Below are the code and all the weights of a small trained network. Each question names an input and a class and asks about switching units off, where a switched-off unit gives its printed mean instead of its output.

import numpy as np


def w(rows, s, z=0):
    codes = np.array(rows[::2]) - 128.0
    scale = np.full(codes.shape[1], s)
    scale[-1] = z or s
    return codes * scale


def norm(h):
    return h / np.sqrt((h * h).mean(-1, keepdims=True) + 1e-5)


def f(y):
    return np.maximum(y, 0)


def log_softmax(a):
    a = a - a.max(-1, keepdims=True)
    return a - np.log(np.exp(a).sum(-1, keepdims=True))


def net(x, mask):
    res = np.array(x, float).reshape(1, 8) / 4 @ E
    u = 0
    for l in range(3):
        y = f(norm(res) @ A[l][:, :-1].T + A[l][:, -1])
        res = res + np.where(mask[u : u + 12], y, B[l][:, -1]) @ B[l][:, :-1]
        u += 12
    return log_softmax(norm(res)[-1] @ U[:, :-1].T + U[:, -1])


A, B = {}, {}
E = w([
[148,106,53,206,15,210,58],'x0',
[6,199,39,146,91,52,97],'x1',
[209,138,94,86,175,154,37],'x2',
[121,220,227,206,125,68,117],'x3',
[79,39,215,147,55,79,154],'x4',
[235,73,7,149,160,71,49],'x5',
[52,155,193,179,187,254,161],'x6',
[79,195,120,253,89,116,213],'x7',
],0.0053)
A[0] = w([
[131,79,75,47,152,136,99,71],'0.n0',
[190,148,112,103,177,84,141,112],'0.n1',
[146,143,100,134,134,42,159,60],'0.n2',
[136,115,83,118,132,41,125,60],'0.n3',
[140,97,66,74,185,151,103,41],'0.n4',
[129,124,77,68,142,130,96,46],'0.n5',
[160,69,125,106,133,136,152,52],'0.n6',
[170,53,131,121,108,154,194,44],'0.n7',
[156,98,104,147,132,167,129,94],'0.n8',
[175,120,254,101,203,151,49,3],'0.n9',
[169,159,166,132,191,158,126,80],'0.n10',
[168,42,134,133,117,143,177,37],'0.n11',
],0.011,0.0065)
B[0] = w([
[129,162,79,57,136,197,141,247],'0.n0',
[61,101,116,159,115,149,101,233],'0.n1',
[118,101,119,121,171,109,135,178],'0.n2',
[111,110,131,104,155,59,127,199],'0.n3',
[92,156,92,76,118,162,135,224],'0.n4',
[139,101,15,106,139,154,125,195],'0.n5',
[85,108,116,111,62,178,147,171],'0.n6',
[160,64,151,91,90,138,122,189],'0.n7',
[147,140,179,83,147,87,164,174],'0.n8',
[170,96,186,147,209,153,67,253],'0.n9',
[122,148,147,132,170,172,59,211],'0.n10',
[157,3,161,154,111,159,166,183],'0.n11',
],0.012,0.0045)
A[1] = w([
[146,135,80,64,111,163,173,101],'1.n0',
[229,154,85,162,15,69,2,2],'1.n1',
[39,65,130,151,79,152,171,121],'1.n2',
[184,212,107,169,221,149,145,54],'1.n3',
[169,137,98,163,183,207,100,188],'1.n4',
[9,100,110,138,127,193,78,117],'1.n5',
[203,135,9,221,114,91,18,63],'1.n6',
[179,134,138,196,90,75,136,64],'1.n7',
[219,45,159,142,98,134,171,75],'1.n8',
[93,83,112,101,133,10,110,4],'1.n9',
[59,95,155,121,76,247,110,67],'1.n10',
[155,166,240,107,129,119,218,142],'1.n11',
],0.0076,0.0045)
B[1] = w([
[110,116,112,126,113,137,101,194],'1.n0',
[188,130,113,121,133,115,248,170],'1.n1',
[133,140,143,156,99,158,80,202],'1.n2',
[179,163,135,131,124,128,130,165],'1.n3',
[159,134,131,110,135,124,112,253],'1.n4',
[150,143,130,163,84,130,117,213],'1.n5',
[133,136,136,96,118,129,171,209],'1.n6',
[134,115,91,91,145,133,148,143],'1.n7',
[147,125,137,103,112,150,141,189],'1.n8',
[132,126,134,159,150,80,115,165],'1.n9',
[150,119,137,174,119,91,127,203],'1.n10',
[68,153,137,68,111,134,116,203],'1.n11',
],0.015,0.0054)
A[2] = w([
[229,45,136,113,72,96,189,55],'2.n0',
[90,107,104,196,111,155,119,9],'2.n1',
[122,161,189,119,159,79,131,251],'2.n2',
[145,200,163,111,113,166,84,144],'2.n3',
[160,80,78,72,165,153,182,29],'2.n4',
[146,191,105,179,87,126,134,189],'2.n5',
[142,150,141,117,104,178,172,109],'2.n6',
[118,174,94,205,121,149,132,24],'2.n7',
[69,170,62,150,118,114,161,14],'2.n8',
[208,196,98,133,162,151,223,123],'2.n9',
[160,131,76,128,138,10,141,150],'2.n10',
[104,97,79,74,156,115,109,76],'2.n11',
],0.011,0.0028)
B[2] = w([
[149,55,159,115,125,192,255,254],'2.n0',
[178,101,85,224,74,86,72,147],'2.n1',
[75,35,95,40,135,150,126,222],'2.n2',
[76,141,139,116,161,55,125,230],'2.n3',
[116,255,92,219,13,147,157,232],'2.n4',
[120,163,105,164,153,69,144,193],'2.n5',
[145,100,119,137,103,62,156,185],'2.n6',
[252,150,179,137,113,93,87,155],'2.n7',
[188,43,191,122,94,198,74,178],'2.n8',
[170,252,130,106,200,75,167,208],'2.n9',
[76,19,99,195,229,124,144,223],'2.n10',
[78,140,45,232,106,120,50,211],'2.n11',
],0.0064,0.0058)
U = w([
[122,144,169,225,50,99,111,4],'0',
[148,116,188,82,206,174,48,184],'1',
[21,136,193,85,109,94,135,94],'2',
[144,217,139,141,175,85,116,40],'3',
[170,127,85,130,135,92,218,136],'4',
[149,50,162,96,70,192,151,229],'5',
[128,137,6,79,120,171,81,199],'6',
[69,51,89,159,180,35,122,120],'7',
],0.021,0.0019)

Each question gives the input, the list of numbers given to net, and the class t.
The units are the neurons (one row each of A and B). Each row of codes is followed by its name. A weight is (code - 128) times the scale printed after its matrix; where a second scale follows, it is the last column's (A, B and U).
mask holds one flag per neuron, layer by layer. A switched-off neuron (its flag False) gives its mean, the last column of its row in B, instead of its output. The means were averaged over made-up inputs and are rounded, as every weight is.
A unit's drop is (log p(t) with every unit on - log p(t) with that unit switched off) / (log p(t) with every unit on - log p(t) with every unit switched off).
The circuit of an input: a set's keep is (log p(t) with only the set's units on - log p(t) with every unit switched off) / (log p(t) with every unit on - log p(t) with every unit switched off). Starting from the 12 units with the biggest drops (on a tie, the unit counted first), units are removed one at a time, each time the one whose removal leaves the highest keep (on an exact tie, the one counted first), for as long as the keep stays at least 0.8.
units of the circuit, in order: the units of the circuit, biggest drop first
most important unit: the unit with the biggest drop
k most important neurons: the k neurons with the biggest drops, biggest first
top k neurons in layer l: the k neurons of layer l with the biggest drops, biggest first
drop when u is switched off: that unit's drop, to one decimal
input [-4,-6,-6,6,-6,-2,-1,7], class 2: units of the circuit, in order	(1.n11)
input [-3,8,-8,1,-5,-2,-2,5], class 7: units of the circuit, in order	(0.n2; 2.n10; 0.n0)
input [3,-2,7,5,-3,7,4,3], class 4: units of the circuit, in order	(1.n1; 0.n0)
input [-2,5,-1,-4,-3,-8,7,2], class 0: units of the circuit, in order	(1.n5; 1.n10)
input [-3,-2,-7,-5,-3,6,6,5], class 5: top 2 neurons in layer 1	(1.n2; 1.n1)
input [7,2,-7,8,7,1,-3,-2], class 4: 3 most important neurons	(1.n1; 0.n1; 1.n7)
input [4,1,8,5,-1,-7,6,8], class 3: top 2 neurons in layer 0	(0.n1; 0.n11)
input [7,-3,3,-5,-4,-4,-2,6], class 4: 2 most important neurons	(0.n11; 0.n1)
input [3,-7,6,8,8,2,-1,7], class 4: top 2 neurons in layer 0	(0.n1; 0.n8)
input [7,3,-8,3,6,4,-3,-1], class 4: 2 most important neurons	(1.n1; 0.n1)
input [-2,-7,4,-8,-4,-2,-1,-1], class 6: 2 most important neurons	(0.n0; 0.n4)
input [6,-4,-7,2,8,-7,0,4], class 0: top 2 neurons in layer 1	(1.n2; 1.n10)
input [0,-2,0,4,3,7,8,5], class 3: 2 most important neurons	(0.n1; 0.n9)
input [6,3,-3,6,8,1,-6,-7], class 4: units of the circuit, in order	(1.n1)
input [-7,6,4,8,-7,-2,-3,6], class 7: top 2 neurons in layer 0	(0.n0; 0.n2)
input [6,5,4,7,2,-1,3,-1], class 4: 3 most important neurons	(1.n1; 0.n1; 0.n4)
input [8,2,2,-5,-7,-5,-2,4], class 4: 3 most important neurons	(0.n0; 0.n4; 0.n1)
input [7,-8,-7,-3,-8,-6,8,5], class 0: top 2 neurons in layer 0	(0.n9; 0.n0)
input [6,-6,8,5,1,4,-2,-1], class 4: drop when 2.n9 is switched off	0.1
input [4,0,-3,-1,-6,-4,4,5], class 0: most important unit	0.n9
input [-7,-3,1,-4,8,8,3,-5], class 5: drop when 0.n11 is switched off	0.3
input [8,2,2,5,-6,-7,-7,-6], class 4: drop when 1.n1 is switched off	0.2
